Below are the code and all the weights of a small trained network. Each question names an input and a class and asks about switching units off, where a switched-off unit gives its printed mean instead of its output.

import numpy as np


def w(rows, s, z=0):
    codes = np.array(rows[::2]) - 128.0
    scale = np.full(codes.shape[1], s)
    scale[-1] = z or s
    return codes * scale


def f(y):
    return y / 2 * (1 + np.tanh(0.7978845608 * (y + 0.044715 * y**3)))


def log_softmax(a):
    a = a - a.max(-1, keepdims=True)
    return a - np.log(np.exp(a).sum(-1, keepdims=True))


def net(x, mask):
    res = np.array(x, float).reshape(1, 7) / 4 @ E
    y = f(res @ A[0][:, :-1].T + A[0][:, -1])
    res = res + np.where(mask, y, B[0][:, -1]) @ B[0][:, :-1]
    return log_softmax(res[-1] @ U[:, :-1].T + U[:, -1])


A, B = {}, {}
E = w([
[159,227,177,115,181,206],'x0',
[177,65,178,154,65,188],'x1',
[154,160,255,102,109,94],'x2',
[75,208,93,125,137,226],'x3',
[215,181,102,187,92,127],'x4',
[142,96,114,17,44,145],'x5',
[184,84,92,149,216,179],'x6',
],0.0062)
A[0] = w([
[173,66,112,92,178,81,239],'N1',
[92,170,82,204,197,34,169],'N2',
[185,144,207,188,193,98,148],'N3',
[111,138,140,137,84,62,163],'N4',
[136,160,168,125,129,102,47],'N5',
[169,122,170,139,176,122,106],'N6',
[115,102,115,157,149,203,88],'N7',
[105,142,141,105,107,162,121],'N8',
[174,141,39,164,72,60,217],'N9',
[126,196,149,170,118,169,50],'N10',
[100,153,119,169,125,171,187],'N11',
[160,144,162,161,150,114,117],'N12',
[102,191,139,205,139,116,175],'N13',
[83,251,162,67,182,84,177],'N14',
[112,98,108,124,158,81,191],'N15',
[146,105,80,177,147,115,96],'N16',
[110,120,114,182,119,121,194],'N17',
[116,90,190,112,12,17,252],'N18',
],0.015,0.003)
B[0] = w([
[121,98,152,135,69,89,178],'N1',
[168,140,205,128,105,16,198],'N2',
[145,124,187,161,147,215,189],'N3',
[87,132,122,106,135,153,168],'N4',
[147,116,67,103,138,146,144],'N5',
[117,132,178,167,141,139,152],'N6',
[46,126,100,116,178,138,160],'N7',
[101,163,160,138,169,87,148],'N8',
[197,176,165,192,185,143,190],'N9',
[103,121,114,141,64,117,162],'N10',
[82,196,118,145,167,119,160],'N11',
[150,116,124,126,116,182,150],'N12',
[132,150,116,70,30,167,173],'N13',
[134,232,87,44,139,92,209],'N14',
[128,61,125,135,156,93,160],'N15',
[187,131,144,115,155,117,159],'N16',
[110,145,140,125,169,133,151],'N17',
[2,64,217,133,107,98,255],'N18',
],0.025,0.014)
U = w([
[74,181,180,80,100,171,188],'0',
[222,165,145,159,115,87,90],'1',
[169,214,122,76,191,104,149],'2',
[187,102,77,110,79,135,2],'3',
[99,109,213,100,76,2,208],'4',
[96,114,35,140,164,154,103],'5',
[147,98,221,192,157,162,132],'6',
[147,47,138,100,129,94,28],'7',
],0.0086,0.0029)

Each question gives the input, the list of numbers given to net, and the class t.
The units are the neurons (one row each of A and B). Each row of codes is followed by its name. A weight is (code - 128) times the scale printed after its matrix; where a second scale follows, it is the last column's (A, B and U).
mask holds one flag per neuron, in row order. A switched-off neuron (its flag False) gives its mean, the last column of its row in B, instead of its output. The means were averaged over made-up inputs and are rounded, as every weight is.
A unit's drop is (log p(t) with every unit on - log p(t) with that unit switched off) / (log p(t) with every unit on - log p(t) with every unit switched off).
The circuit of an input: a set's keep is (log p(t) with only the set's units on - log p(t) with every unit switched off) / (log p(t) with every unit on - log p(t) with every unit switched off). Starting from the 12 units with the biggest drops (on a tie, the unit counted first), units are removed one at a time, each time the one whose removal leaves the highest keep (on an exact tie, the one counted first), for as long as the keep stays at least 0.8.
units of the circuit, in order: the units of the circuit, biggest drop first
unit that matters most: the unit with the biggest drop
k most important neurons: the k neurons with the biggest drops, biggest first
drop of u: that unit's drop, to one decimal
input [5,-6,-1,7,-3,-1,-1], class 2: units of the circuit, in order	[N14]
input [2,-5,-5,2,8,-5,3], class 1: 3 most important neurons	[N18; N2; N9]
input [8,1,6,5,2,7,3], class 2: 2 most important neurons	[N18; N14]
input [-3,3,6,2,-8,-2,6], class 6: units of the circuit, in order	[N14; N2]
input [-4,0,-5,1,1,8,6], class 1: 3 most important neurons	[N18; N9; N3]
input [5,4,2,4,3,2,-6], class 0: 2 most important neurons	[N2; N18]
input [7,-5,-5,-2,8,4,7], class 1: units of the circuit, in order	[N18; N14]
input [4,7,1,-7,-5,-6,-7], class 6: 2 most important neurons	[N3; N14]
input [-4,3,3,2,-8,-8,3], class 6: 3 most important neurons	[N18; N14; N3]
input [7,-4,6,-5,-2,-4,8], class 0: 3 most important neurons	[N14; N9; N13]
input [-1,2,-1,6,5,-5,8], class 0: 2 most important neurons	[N13; N7]
input [-1,7,-1,8,-3,1,-2], class 5: 3 most important neurons	[N18; N2; N14]
input [6,-3,7,7,3,-5,3], class 0: 2 most important neurons	[N13; N10]
input [-1,-4,4,-4,4,-8,8], class 6: unit that matters most	N3
input [7,7,3,1,-5,-2,4], class 6: 2 most important neurons	[N14; N3]
input [-6,7,-8,3,1,5,3], class 6: 2 most important neurons	[N14; N9]
input [-6,-6,0,-2,5,-7,3], class 1: 3 most important neurons	[N18; N9; N2]
input [0,6,-6,-2,-5,-4,0], class 5: 2 most important neurons	[N18; N2]
input [4,-4,3,2,-7,-3,6], class 2: 2 most important neurons	[N18; N14]
input [-7,-5,-6,5,5,-1,-5], class 1: unit that matters most	N9
input [1,1,-7,3,-4,6,-3], class 0: drop of N4	-0.2
input [4,-7,-8,-3,7,5,0], class 1: drop of N7	0.0
input [-6,3,0,-1,-4,1,8], class 7: drop of N14	0.2
input [6,-5,-4,7,-6,-2,5], class 2: drop of N18	0.2
